Group and class of each row:
[ 1.51 -0.17 -1.28 -5.67  0.42  0.19  1.94  0.94 -1.23  0.08  1.96 -1.28
 -0.48  2.74  6.72  1.94 -4.79 -0.74  5.19  0.75 -1.99  1.91  4.94] : gf zj
[ 1.84 -1.54 -1.63 -5.23 -0.05 -0.24  2.18 -0.55  0.16 -1.08  1.11 -2.26
 -0.90  1.11  1.33  3.40 -3.80 -1.18  0.54 -0.41 -0.07  1.72  1.72] : gf cp
[ 1.76 -0.89  2.33 -5.23  0.73  0.97  0.68  3.86 -1.55  6.43  1.32  0.00
 -2.95  0.15  0.10 -1.06  1.17 -0.54  2.96 -3.37 -2.25 -0.77  1.05] : ds Tp
[ 3.18 -0.18  2.53 -3.71  1.42  0.50  0.27  2.21 -0.47  4.58  1.94  0.79
 -0.96  1.10  1.55 -1.15 -2.42 -0.46  1.32 -2.67 -4.31  0.46  0.83] : ds Tp
[ 1.99  0.54 -2.48 -6.87  0.06 -1.21  1.85 -1.64  0.05  0.63  2.09 -2.33
  0.32  1.76  2.61 -0.03 -5.09  0.77  4.58  0.08 -0.70  2.21  5.51] : gf cp
[-0.53 -1.13  0.03 -2.87  2.52  0.33 -0.02  1.63 -0.45  3.31  1.24  0.53
  0.60  1.55  3.12 -0.90 -1.98  3.77  0.88 -3.37 -2.12  0.60  1.26] : ds Tp
[ 3.54 -1.46 -0.20 -5.42  1.61  0.15  1.63  2.84 -0.72  4.63  1.99 -0.68
  2.11  0.66  2.90 -1.63 -2.17  2.40  3.43 -2.70 -1.32  0.15  2.96] : ds jb
[ 1.57 -0.50 -2.34 -5.03  0.74 -0.71  1.89 -0.14 -0.66 -1.17  1.77 -1.05
  0.24 -0.07  2.15  1.83 -4.55  0.70  3.84  0.88 -0.88  2.05  3.11] : gf cp
[ 2.19 -1.50  0.17 -3.59  2.54  0.28 -0.50  1.36 -1.53  3.74  1.80 -0.72
 -0.62  2.46  2.79 -0.77 -0.97  1.68  0.96 -2.09 -1.06  0.25  2.50] : ds jb
[ 1.76  0.45 -1.63 -5.91  0.17 -1.26  2.31  0.37 -1.14  2.06  2.34 -0.63
  0.19  3.72  2.38  1.03 -4.86  0.72  6.68  0.49  0.51  1.12  3.96] : gf zj
[ 3.08 -3.08 -0.77 -4.44  1.40  0.68  0.13  2.20 -0.59  4.42  1.72 -1.93
 -1.30  0.00  1.81  1.75 -0.39  0.20 -0.74 -3.25 -2.68 -0.30 -0.32] : ds jb
[ 1.89 -1.29 -1.91 -7.03  1.06  1.81  1.13  0.78 -1.67  1.65  1.34 -0.83
 -1.46  1.60  2.48  1.27 -4.06 -1.09  3.85  0.62 -0.71  1.55  3.70] : gf cp
[ 3.36 -1.11 -3.79 -6.11  1.42 -0.16 -2.72 -0.03  0.09  4.39  2.91 -0.93
 -3.64 -0.13  2.15  1.42 -2.21  2.20 -1.20 -2.26 -1.33  0.13  1.12] : ds jb
[ 1.75 -0.62 -3.33 -6.50 -0.39 -1.16  2.49  0.03 -0.26 -0.80  2.31 -1.97
 -0.49  2.19  2.46  2.01 -5.07 -0.12  3.20  0.52  1.26  3.09  4.20] : gf cp
[ 3.13 -2.28 -1.11 -2.33  1.31  1.39 -1.02  0.84 -0.22  4.42 -2.38 -0.38
 -1.27  0.09  1.74  0.13  0.53  1.27 -0.62 -1.91 -1.67 -0.29 -0.74] : ds jb
[ 2.87 -1.91 -1.31 -7.75 -0.42  0.02  2.06  1.88 -1.38  1.02  1.37 -1.02
 -3.48  2.10  1.04  3.74 -3.24 -1.37  4.08  0.06 -1.28  1.35  0.94] : gf cp
[ 1.93  0.97 -0.89 -5.85  0.12 -0.27  2.23  0.30 -1.57  1.33  2.31 -1.23
  0.32  3.50 -0.19  0.29 -4.11  0.77  5.32  0.36 -0.34  1.78  4.23] : gf cp
[ 1.72  0.23 -0.97 -6.13 -1.02  0.46  1.97  0.64 -0.42  0.55  2.47 -0.13
  0.19  2.01  1.75  0.41 -4.16  0.83  4.97  0.84  0.03  1.56  3.15] : gf zj
[ 3.02 -1.27  0.51 -4.40  2.41 -0.90 -0.09  1.04 -0.46  2.68  2.10 -1.70
 -1.30  0.17  1.15  1.32 -0.35  1.84  0.81 -2.34 -1.41 -0.82 -0.31] : ds Tp
[ 1.76  0.31 -1.12 -5.95  0.38 -0.99  1.35 -0.24 -0.27 -0.79  2.38 -0.59
  0.08  2.88  2.77  1.40 -4.56  0.60  5.60 -0.66  0.04  1.66  3.68] : gf zj
[ 2.77 -0.73 -1.72 -8.09  0.00 -0.40  1.00 -1.24  0.42  1.21  2.48 -0.81
 -0.26  0.84  1.62  0.20 -4.35  1.37  5.68  0.21 -1.00  1.12  4.89] : gf cp
[ 2.25 -0.12  0.21 -2.43  2.09 -0.76 -1.37  1.33 -0.80  3.55  0.93 -1.14
  0.09  1.41  1.70  0.21 -1.69  1.39 -0.73 -2.04 -2.15  0.96  0.23] : ds Tp
[ 2.19 -0.41 -0.43 -6.36  0.60 -0.71  1.57 -0.81 -0.57  0.07  2.00 -1.40
 -0.07  0.67  1.49  3.55 -3.69 -0.40  2.91  0.19  0.40  2.10  1.52] : gf zj
[ 1.90 -0.43  0.30 -2.01  0.68 -0.56  1.39  0.44  0.16  1.16  2.03 -1.04
  0.26  0.81  1.24  2.40 -3.12 -0.02  2.90 -0.20 -0.66  1.52  1.41] : gf zj
[ 2.96 -0.26 -2.61 -4.25  0.53  0.30 -1.76  0.47  0.03  0.93  2.38  0.57
  1.27  2.25  3.29 -0.34 -3.52  3.06  1.34 -1.43 -0.04  0.72  2.01] : ds jb
[ 3.04  0.73 -1.43 -7.06  2.31 -1.56  1.12 -1.04  0.06 -1.25  2.78 -0.75
  1.84  2.20  3.21  1.92 -6.48  2.24  3.30  0.60 -0.17  2.57  4.17] : gf cp
[ 1.21  1.15 -1.67 -5.54  0.73 -0.91  1.21  0.00 -1.23 -1.35  1.61 -0.95
  0.90  0.83  2.23 -0.44 -5.14  1.09  6.18  1.24  0.92  2.33  4.45] : gf cp
[ 1.98 -1.20 -1.33 -8.51  0.38  0.68  1.82 -0.12  0.33  0.30  2.49 -1.20
  1.89  1.06  2.34  1.87 -6.11  0.23  4.54  1.92  0.14  3.40  4.37] : gf cp
[ 2.39 -0.88 -2.58 -5.04  0.70 -1.04  1.81 -0.60  0.65 -0.49  1.80 -0.80
 -0.09  0.71  1.59  1.52 -4.11  0.47  5.05  0.92  0.13  1.49  3.25] : gf cp
[ 2.63  1.42 -2.22 -7.28  1.14 -0.94  1.36  0.15 -1.06  1.99  2.79  0.38
  0.42  1.86  1.61  0.81 -6.50  1.01  5.24 -0.01 -0.80  2.05  5.37] : gf zj
[ 1.89 -1.36 -1.23 -5.98  0.24 -0.26  2.81  0.65 -0.88  1.26  2.20 -1.22
 -0.99  1.87  1.81  1.37 -4.18  1.03  4.80 -0.11 -0.83  1.15  3.10] : gf zj
[ 1.63  1.30 -1.56 -6.46  1.83 -1.49  1.77  0.07 -0.37 -0.02  2.29 -0.42
 -0.05  3.35  2.41  2.16 -4.37  0.43  5.26  0.42 -0.48  2.31  5.44] : gf zj
[ 2.14  0.34 -1.51 -5.47  2.04 -2.56  1.40 -0.54 -0.90 -1.24  2.58 -1.08
  0.54  1.97  3.37  2.23 -4.36  1.68  3.35 -0.19 -0.28  1.53  2.98] : gf zj

Group, then class:
[ 2.27  0.61  1.08 -0.17 -0.80  1.88  0.55 -2.22 -0.91  4.64 -0.34  0.15
 -4.15 -0.43  3.86 -0.44  1.09 -3.38 -2.36  1.09 -0.26  0.29  0.22] : [22] A
[ 1.84  1.76  0.55  4.13  3.95  2.81  3.32  5.53 -1.08 -0.14  0.68 -0.63
  0.55 -2.23  1.27  1.01  0.81  9.37  2.55 -1.96 -3.32  1.20  2.08] : [22] H
[-1.73 -1.95 -1.95  1.78  3.96 -0.19 -0.56  1.77 -2.77  0.31  0.65 -0.43
  4.14  0.40  2.86  0.73  0.91  0.33 -2.68  3.65 -0.83 -0.88  0.86] : [31] U
[-0.58  3.13 -0.83  1.04  1.88  5.64  2.67  2.94 -0.12  2.51  0.93 -1.61
 -1.06 -0.77  1.51  2.26  3.37  9.04 -3.19 -1.04 -1.05  2.37  0.83] : [22] B
[ 1.87 -0.69  0.13  0.08  2.38 -3.51  2.06 -1.29  0.94 -1.10  2.27  2.04
  4.79 -0.92  1.61  0.47 -1.01  0.05  2.05 -1.20 -1.22 -0.88 -0.45] : [27] T
